In the rows, zero is written as 128.
[113  98 141  92 124 136 140 118 131 132 134 132 136 109 108 121 142 126
 120 130 124 116 124 113 123 145 140 155 111 133 144 103 138 111 120 125
 139 143 129 124 125 148 137 152  91 141 137 141 139] | J_447
[136 147  85 136 140 115 117 124 121 147 125 121 120 129 164 140 121 124
 125 117 132 144 153 124 136 116 148 129 123 128 126 142 104 139 144 146
 137 126 105 108 135 116 127 108 143 116  90 119 133] | J_91
[138 124 112 125 132 130 135 132 115 125 116 116 136 129 148 136 123 121
 130 135 132 138 129 120 134 126 122 122 119 124 111 134 115 119 121 132
 134 130 107 138 130 130 115 118 141 118 140 122 120] | J_802
[148 116 102 160 156 125 114 113 121 140 118 124 110 152 177 133 105 141
 152 122 124 132 144 134 133  78 171 125 128 117 119 146  98 138 155 156
 147 149  99 100 118  71 128 106 149  96  46 108 140] | J_105
[125 139 101 150 134 129 120 126 125 126 124 135 136 131 140 137 132 117
 120 133 140 140 136 119 130 120 128 122 134 152 118 119 113 136 129 121
 122 135 107 122 120 111 131 112 144 133 129 127 118] | J_115
[129 125 105 130 123 114 116 112 118 135 159 139 123 124 151 123 119 114
 127 118 142 120 157 138 143 110 155 136 136 149 125 132 120 118 152 157
 119 128 116 122 128 108 114 114 119 130 102 113 125] | J_91
[130 125 121 126 101 121 122 134 132 115 162 146 143 115 122 118 128 112
 132 135 137 128 125 117 143 135 130 122 127 160 143 116 142 110 126 119
 116 133 125 146 135 146 131 119 130 140 174 131 122] | J_888
[150 139  93 174 127 105 108 121 104 128 143 149 138 154 172 126 107 118
 130 122 142 126 155 150 140  85 169 118 154 144 115 142  96 159 165 178
 112 134  89 114 117  73 111  73 161  97  54 105 112] | J_115
[106  84  83  59 202 171 174 146 145 123  84  94  95 111 145 150 153 131
 119 132 109 133 105  80 103 119  89 166  71  56 129 128 128 118  95 129
 170 166 125 115 136 146 133 156  93 139 124 176 131] | J_802
[120 131 120 123 110 117 124 129 120 119 123 124 135 115 126 128 129 115
 116 130 132 136 127 116 127 125 123 125 128 149 125 114 129 105 128 117
 118 134 139 143 127 132 127 130 129 135 152 124 129] | J_728
[148 157 137 172  85 132  98 130 114 120 145 126 146 119 123 112 116 126
 165 137 143 126 122 149 143 149 151 108 161 177 118 122 119 135 131 110
 117 111 131 139 131 111 107 130 145 119 141 111 133] | J_105
[112 115 158 106 126 164 139 132 143 112 143 119 132 107  74 125 142 106
 111 147 127 105 105 109 118 182 105 131 119 136 141  83 159  93  99  77
 117 127 154 153 139 184 126 187  85 168 212 166 125] | J_115
[123 141 149 121 120 127 128 127 125 123 128 110 135 115 111 120 143 122
 129 125 122 126 101 126 135 162 121 149 112 126 123 112 124 123 113 104
 138 132 144 138 127 158 127 141 126 137 153 142 145] | J_156
[134 129 109 160 140 113 121 119 120 125 145 143 133 133 154 124 112 115
 121 130 134 122 140 136 134 108 142 127 134 132 118 130 112 135 149 152
 128 141 105 117 127 107 128 109 129 123  94 126 119] | J_115
[135 114  89 129 167 128 131 126 138 129 113 116 103 140 167 133 118 136
 143 127 117 131 134 118 118  99 138 140 116 100 131 141 115 139 136 156
 150 160 104 101 120  86 136 121 133 105  66 125 129] | J_105
[121 101 115  97 192 142 154 117 138 138  79 124 102 151 153 154 137 150
 100 127  97 126 131  96 103 122 117 152  81  84 133 127 126 139 115 139
 165 154 122  90 128 122 137 152 116 121  94 161 130] | J_447
[113  92  80  85 210 171 161 134 148 124  95 106  90 121 146 148 148 129
 106 127 109 127 115  81 102 120 101 163  83  73 132 121 117 138 106 138
 165 173 116  93 136 127 147 145 105 139  94 174 135] | J_115
[145 156 152 179  91  88  97 111 102 138 163 137 141 144 138 125  93 120
 135 122 141 116 159 164 157 118 167 104 163 182 108 135 119 118 165 137
 101  93 119 144 128 119  97 107 139 112 123  88 117] | J_91
[129 127 117  90 157 151 139 129 142 142 111 116 104 112 121 143 150 133
 128 121 120 129 115 107 129 136 130 145 118 106 143 124 128 138 118 119
 140 126 135 112 139 149 132 148 118 142 135 144 140] | J_91
[141 135  90 156 146 114 120 123 111 122 122 137 131 148 163 141 122 122
 114 128 141 147 149 122 128 102 126 119 136 145 108 135  93 149 143 148
 135 140  99 122 123  95 131  87 160 114  96 122 115] | J_115
[143 132 136 151 119 105 119 114 115 136 111 136 133 164 152 131 120 135
 133 126 114 132 149 133 127 115 157 121 136 143 108 140 112 146 146 162
 142 134 118 120 113  95 103  95 143 103  78 110 121] | J_447
[106  91 136  83 170 161 160 121 150 141 119 124 117 105 115 122 151 122
 107 139 124 114 104  91 114 131 113 150  92  99 150 104 151  92 111 132
 141 163 135 122 135 157 148 160  83 156 135 163 132] | J_497
[125 132 132 113 128 135 128 124 133 145 135 118 120 123 121 129 130 122
 123 129 126 116 137 124 136 147 131 133 130 133 136 119 151 110 129 118
 123 115 135 127 129 152 127 157 112 140 145 131 126] | J_91
[110 128 180 135  39 122  99 122 111 107 182 122 163  83  69  87 126  89
 139 138 145 110 119 140 140 169 142 121 153 197 139  84 156  66 135  90
  83 105 168 176 138 183 115 163  85 170 216 119 136] | J_728
[133 137 197 143  81 104 114 114 119 126 166 126 158 126  90 101 117 114
 132 139 138 101 116 144 151 178 127 129 136 171 128 108 152  85 129  96
 106 109 151 164 128 178 125 150 109 144 184 129 131] | J_156
[149 116  76 115 186 138 150 128 126 133  94 103 109 140 180 157 130 139
 130 123 128 148 136 111 118  88 125 134 107  86 108 153  99 151 121 156
 161 149  93 107 135 110 116 113 152 101  81 127 124] | J_802
[129 136 137 122 124 116 133 125 130 119 135 122 137 126 122 125 129 121
 118 138 126 128 121 118 138 164 118 142 110 139 134 115 136 101 118 106
 124 136 134 160 115 159 129 121 124 126 147 134 130] | J_156
[118 124 109 120 115 127 132 141 138 129 144 126 143 114 111 126 135 121
 130 135 129 136 124 112 121 152  93 133 127 130 121 114 130 106 118 112
 122 129 128 138 135 152 126 141 131 147 162 139 116] | J_726
[139 112  99 126 173 123 137 128 132 141 112 119 108 160 157 154 121 148
 129 109 113 130 135 119 111  97 126 132 115  94 115 145 112 139 129 153
 145 148 105 100 131 118 128 123 159 116  89 127 121] | J_726
[140 143  89 160 149 119 122 124 116 119 128 134 133 140 159 140 122 123
 116 129 138 137 145 130 126 109 135 119 130 135 118 130 105 147 137 142
 132 140 104 131 121 114 120  94 157 113 101 127 111] | J_115
[146 151 178 162 108 112 117 113 113 141 132 143 150 149 131 113 109 122
 120 145 134 112 128 148 143 116 149 106 154 158 116 122 147 110 141 142
 106 111 127 138 119 123 112 114 135 115 124 104 112] | J_497
[153 131 131 152 125 114 124 123 108 118 121 125 136 147 155 130 103 128
 139 129 137 124 139 144 136  98 147 111 142 139 101 146 119 130 135 151
 125 121 113 144 132 111 104 102 138 104 115 108 110] | J_802
[159 168 109 199 135 108 107 123  94 127 127 138 135 161 173 131 105 136
 129 114 136 133 147 162 144  86 168 106 162 155 106 147  87 176 153 160
 119 120  95 121 120  72 103  74 189  93  60 103 115] | J_115
[130 137 137 140 136 124 127 120 130 138 131 123 117 138 135 132 113 128
 122 122 122 114 137 137 139 120 144 126 130 132 127 133 139 117 142 133
 126 118 127 130 135 129 113 129 119 133 128 125 124] | J_91
[104 112 113  90 180 170 147 141 140 126 104 104 109 108 114 134 159 126
 109 135 103 125 102  88 111 157  84 152  95  92 133 108 120 134  93 107
 155 151 137 113 136 156 144 165 113 155 141 181 127] | J_115
[117 125 153 120  91 129 123 127 128 113 169 116 148  99  91 109 130  98
 120 145 137 120 111 112 128 169 107 135 139 174 140  94 157  73 108  84
 108 118 161 165 138 175 121 161  93 167 214 131 130] | J_728
[135 136 107 142 158 130 133 133 119 126 118 114 123 125 139 138 129 129
 122 117 125 132 117 125 125 112 138 128 132 128 117 126  91 163 126 134
 140 138 112 115 138 121 121 113 150 124 106 134 123] | J_115
[106 107 138 100 108 138 130 126 132 122 149 120 126 102 103 117 140 104
 133 125 135 108 114 118 121 136 138 144 127 136 140  99 145  93 125 109
 117 141 152 134 134 152 126 158  87 159 161 135 140] | J_728
[151 145 138 170 111 122 104 122 121 130 138 120 135 134 141 121 108 135
 160 139 132 131 132 145 143 118 151 112 147 154 117 132 112 141 142 128
 126 119 124 126 119  99 115 122 149 110 107 104 129] | J_105
[118 114 118  88 166 138 155 127 147 130 109 105 118 122 128 142 147 126
 107 137 117 141 109  94 120 154  92 162  78  98 131 115 136 102 102 105
 153 155 135 130 123 166 138 148 110 134 141 161 143] | J_156
[138 142 135 144  85 104 103 111 111 133 165 149 140 118 124 113 112 110
 139 127 145 111 137 147 159 137 172 121 160 173 126 121 128 113 157 130
 104 104 129 141 135 122 118 122 124 132 131 109 134] | J_91
[129 139 167 127  89 127 120 129 130 130 148 108 150  98  91 109 137 112
 136 134 129 120 103 129 144 183 130 141 124 161 128 100 138 103 114  97
 109 117 157 160 127 177 116 155 109 147 181 137 139] | J_156
[142 125  86 133 191 137 154 126 129 143  89 125 115 148 180 151 127 141
 106 130 130 149 144 106 115  85 131 135 103 100 132 141 112 147 129 178
 147 157 101 100 110  95 130  97 139  94  49 121 121] | J_497
[110 125 139 110 159 130 149 127 147 123 108 114 113 130 120 131 131 131
 106 130 116 122 111 114 126 151 102 154  82  99 127 122 146 100 112 112
 137 148 139 131 130 158 128 157  97 140 143 163 135] | J_156
[121 123 137 137 114 118 127 132 137 122 134 135 135 132 107 119 118 126
 139 126 124 116 117 130 127 138 113 129 129 119 112 119 134 109 137 132
 119 129 133 134 140 140 124 140 125 139 149 137 118] | J_726
[147 133 143 172  63 105 100 123 105 131 174 154 159 127 118 102 106 116
 153 120 149 116 142 161 149 131 154 116 173 177 104 123 125 116 159 140
  89 104 120 140 132 116 112 111 142 125 133  95 118] | J_726
[112 127 192 117  61 127 115 115 129 118 155 148 164 107  67  95 137 107
 122 156 128 106 114 128 133 191 130 130 141 179 136  84 171  82 120  81
 112 106 165 166 136 175 112 167  82 172 217 141 123] | J_447
[115 106  93 108 177 156 141 135 158 133  93 106 101 125 147 147 139 132
 127 135 115 145 125  93 105 129  99 140  89  91 133 119 117 116 115 119
 161 161 121 114 127 122 140 150 116 133 125 149 130] | J_105
[148 149  94 142 152 109 123 126 113 146 106 121 109 144 176 152 121 141
 137 111 122 139 149 137 139  95 161 125 127 125 115 155  90 166 152 162
 136 123 111 100 120  92 108  94 160 106  64 110 127] | J_91
[134 130 155 132 110 121 123 131 115 121 136 124 129 131 122 124 116 126
 126 125 131 111 125 138 130 116 141 125 141 154 128 121 141 111 137 122
 115 126 146 150 131 136 112 128 123 129 143 120 127] | J_728
[140 152 192 164  50  93  94 121 103 116 177 128 159 119  99  97 104 100
 139 135 133 108 125 156 145 151 151 104 163 193 123 113 150  80 146 102
  88  98 155 177 133 158 107 138 114 146 187 108 127] | J_728
[104 111 135  77 137 180 157 146 143 109 110 101 123  86  87 123 159 118
 132 139 121 122  90 104 119 163  92 148 107 104 127 102 150 101  85  90
 135 131 152 152 136 175 111 181  83 163 198 164 127] | J_802
[166 140 115 162 162 114 130 113 101 150 121 134 129 150 184 141 113 143
 113 127 140 148 142 129 135  78 141 112 135 144 106 147  90 147 147 169
 139 133  96 113 125 101 124  77 174  87  62  99 123] | J_497
[139 130 129 151 123 108 117 110 114 121 143 138 132 134 148 124 116 124
 133 119 137 117 129 143 150 118 160 142 122 139 119 130 114 116 143 144
 122 137 120 132 113 118 118 107 131 113  96 116 143] | J_156
[131 128 127 114 125 143 136 139 133 135 142 116 135 111 105 130 135 137
 138 129 126 120 111 124 123 153 110 134 132 126 124 113 134 127 107 107
 121 122 139 123 141 157 120 167 136 137 153 144 126] | J_726
[142 138 139 142  94 120 116 138 113 129 143 129 147 116 111 123 131 127
 151 118 129 132 118 141 127 138 126 121 150 149 110 120 115 128 127 117
 109 110 131 127 134 135 110 134 146 136 159 119 125] | J_726
[133 154 164 141  89 115 112 124 118 121 155 120 149 105 103 106 134 116
 139 131 131 118 105 139 145 170 132 139 131 148 123 112 126 117 122 103
 117 117 147 151 130 167 117 133 123 135 163 132 137] | J_156
[136 108  76 106 231 147 164 130 127 153  68 114  89 158 193 166 142 152
 100 119 115 147 137  86 102  72 110 143  83  69 122 154  96 155 119 177
 175 171 101  78 116  95 142 101 145 100  38 143 125] | J_497
[146 129 116 144 127 118 124 142 121 134 134 126 124 144 149 134 121 127
 147 111 120 131 125 119 136  99 152 124 135 137 128 138 107 149 131 148
 130 134 109 110 131  98 114 104 156 116 111 121 129] | J_888
[ 99 122 173  92  78 137 122 132 134 105 156 124 146  88  67 105 149  90
 118 144 130 111 100 105 121 193  94 131 128 159 146  82 162  59  97  67
 109 125 176 170 145 194 133 178  79 187 252 151 132] | J_728
[135 136 116 134 118 121 117 128 107 127 147 121 134 122 149 132 122 114
 120 126 131 133 135 125 128 128 136 123 125 157 132 121 114 110 124 118
 115 130 134 135 127 135 116 116 138 129 142 116 130] | J_728
[140 133  97 144 164 128 131 135 125 142 101 119 113 143 159 151 130 155
 142 105 114 142 126 125 120  98 129 135 121 105 103 146  93 168 127 152
 143 142 109  90 135 102 124 112 170 111  85 127 126] | J_726
[129 105  79 103 193 137 143 128 126 139  96 111  84 136 186 156 133 136
 113 105 105 136 135 107 110  78 141 146  86  77 135 148 104 134 133 154
 152 169 108  84 127 105 138 125 131 118  59 137 148] | J_728
[127 137 138 139 117 137 114 129 135 121 119 120 132 122 115 122 131 136
 152 142 126 133 111 132 134 139 121 117 141 141 125 119 128 127 122 109
 131 125 134 134 126 120 125 154 135 128 138 133 131] | J_105
[130 117 161 112 143 123 133 119 131 139 120 122 121 146 129 127 125 124
 117 137 116 108 120 117 132 151 123 151 101 107 131 116 133 108 128 117
 133 135 141 127 127 154 136 132 110 128 133 141 132] | J_156
[145 141 179 161  62  95 101 102 107 122 165 154 165 141 106 106 114 119
 141 138 141 117 141 154 143 137 174 108 169 190 122 117 136 121 144 132
 109 108 140 150 126 131  98 114 123 124 148  98 122] | J_447
[131 131  55 113 182 127 134 125 126 154 104 112  97 147 188 162 130 137
 113 117 128 153 157 110 126  94 134 135 105 104 119 155  93 157 140 160
 159 146  98  86 141 107 125 104 154 107  60 129 133] | J_91
[123 123 137 122  82 129 122 143 134 120 167 138 152 112 105 107 133 103
 134 144 137 123 121 113 145 161 108 128 136 171 138 107 155  90 122 104
 108 117 130 153 133 153 127 140 114 151 192 139 120] | J_888
[139 158 159 175  57 110  96 132 110 127 173 146 165 109  95 104 116 124
 153 123 145 123 129 163 145 152 138 106 173 182 112 114 129 119 136 111
  92  97 138 156 135 150 109 139 149 135 176 105 118] | J_726
[167 159 112 183 118  80 100 112  94 151 137 140 129 167 184 142  88 134
 139 113 143 128 168 158 153  79 183 104 167 165 101 159  98 159 172 173
 124 109 101 109 128  84 109  70 176  80  65  76 119] | J_91
[164 135 132 177 121 101 117 125 106 145 138 137 139 167 146 133  87 143
 142 116 132 119 146 151 135 105 149 109 150 142  99 146 113 136 148 150
 115 114 113 118 131 111 104 104 165  97  98 102 112] | J_726
[162 155 126 194  92  98  96 115 114 127 137 138 147 141 153 116  91 125
 156 139 140 144 148 153 146 106 168  99 162 171 108 134 109 128 160 138
 121 122 107 145 115  80 111  85 164  92  99  81 123] | J_105
[138 126 135 115 116 141 134 137 113 120 119 110 136 110 119 123 141 124
 152 126 135 136 101 126 131 125 119 128 143 137 104 130 113 135 113 121
 133 120 131 139 140 132 105 133 134 135 159 133 128] | J_802
[125 105 115 103 144 158 150 137 135 122 106  96 133 106 115 134 138 121
 129 135 128 138 112  96 118 148 100 130 113 124 127 116 133 103  94 108
 135 131 129 148 139 160 127 162 109 140 173 150 122] | J_802
[112 110 176 110  65 145 125 129 128  96 160 120 157  85  70  86 131  89
 146 146 140 101 107 129 135 183 116 132 140 166 134  90 167  64 114  95
  94 107 158 189 135 175 118 170  68 174 228 139 118] | J_802
[132 142 105 125 123  99 121 124 124 138 138 125 126 127 145 134 124 116
 121 123 137 140 153 123 136 125 133 130 128 148 123 133 116 121 148 139
 126 123 118 135 128 124 123 110 133 131 125 118 120] | J_91
[144 143 131 155 134  97 120 127 107 129 127 127 121 158 166 138 101 131
 122 118 126 125 141 145 129  84 155 118 136 133 121 145 114 135 148 147
 125 133 124 120 131 102 112 103 146 104  95 107 128] | J_728
[121 117 155 116 140 128 139 117 138 128 132 118 130 127 111 116 133 124
 118 139 116 116 105 117 132 151 104 155 104 112 130 115 157  94 118 106
 136 137 148 138 123 166 128 154 104 147 158 152 134] | J_156
[153 127  89 131 170 134 137 136 104 131  88  99 111 149 183 151 127 142
 144 112 119 141 136 123 120  84 137 124 118  98  97 165  80 171 122 166
 155 139 103 105 127  86 103  95 162  95  66 126 119] | J_802
[127 107 131  97 137 159 137 119 134 143 127 134 126 119 124 115 140 113
 123 135 137 109 113 108 124 128 139 139 120 125 141 107 145 102 125 142
 121 141 131 118 122 134 137 138 106 141 116 140 132] | J_497
[146 146 117 158 143 128 120 128 114 127 127 122 129 136 147 135 125 127
 128 118 131 130 131 138 124 108 137 120 144 138 110 132  99 163 129 138
 134 130 113 114 131 108 116 110 153 117 101 129 119] | J_115
[149 119 125 163 108 119 101 114 118 135 156 135 137 134 148 111 107 123
 161 132 141 124 143 139 139 115 156 116 156 163 123 132 111 117 148 139
 124 128 116 128 121  89 123 120 134 115  96 107 131] | J_105
[128 135 124 134 104 112 124 115 121 121 131 136 150 121 123 119 129 126
 127 134 130 140 135 123 128 139 142 128 131 162 124 119 119 128 125 134
 129 132 127 134 124 127 112 114 126 124 125 125 125] | J_447
[127 144 149 155 105 140 114 131 128 113 143 107 140 108 103 104 122 129
 151 136 127 124 109 138 136 163 123 115 145 161 132 112 131 115 116  98
 120 118 135 150 140 139 124 158 127 134 161 133 128] | J_105
[129 123  85  98 190 141 146 126 140 154  91 107  93 129 157 163 145 141
 123 113 108 146 122 101 122 110 126 146  99  89 126 140 107 157 123 139
 162 146 115  85 136 121 132 134 138 125  93 143 142] | J_91
[120  99 104  83 153 143 136 118 142 138 138 116 106 113 131 138 141 112
 123 130 118 122 130 103 126 145 131 145 103 110 147 124 130 110 128 128
 133 135 130 110 141 146 131 154  85 154 122 149 141] | J_91
[111 106 139  94 119 145 140 148 149 123 139 120 129 120  99 118 140 113
 130 137 113 114 105  98 125 156  98 132 110 130 145 114 167  94 108 101
 130 135 143 136 145 163 135 164  96 162 186 171 124] | J_888
[143 113  93 101 213 137 162 130 134 148  66 102  87 146 179 167 138 158
 117 105 110 140 120 100 114  92 123 161  78  65 114 151  88 167 116 155
 179 170 114  74 121 104 139 116 149 100  55 146 149] | J_156
[148 148 127 141 146 115 125 126 115 131 113 113 123 143 155 136 125 140
 136 117 118 132 117 134 141 118 144 140 113 119 121 144 102 145 130 136
 132 131 117 113 116 121 121 104 154 108  87 127 143] | J_156
[122 102  81 123 178 126 144 133 134 134 109 127 104 140 157 143 122 143
 126 112 112 127 140 112 110  97 123 147 102  77 119 142 108 139 135 159
 142 155 106  88 133 110 134 117 128 122  74 134 118] | J_726
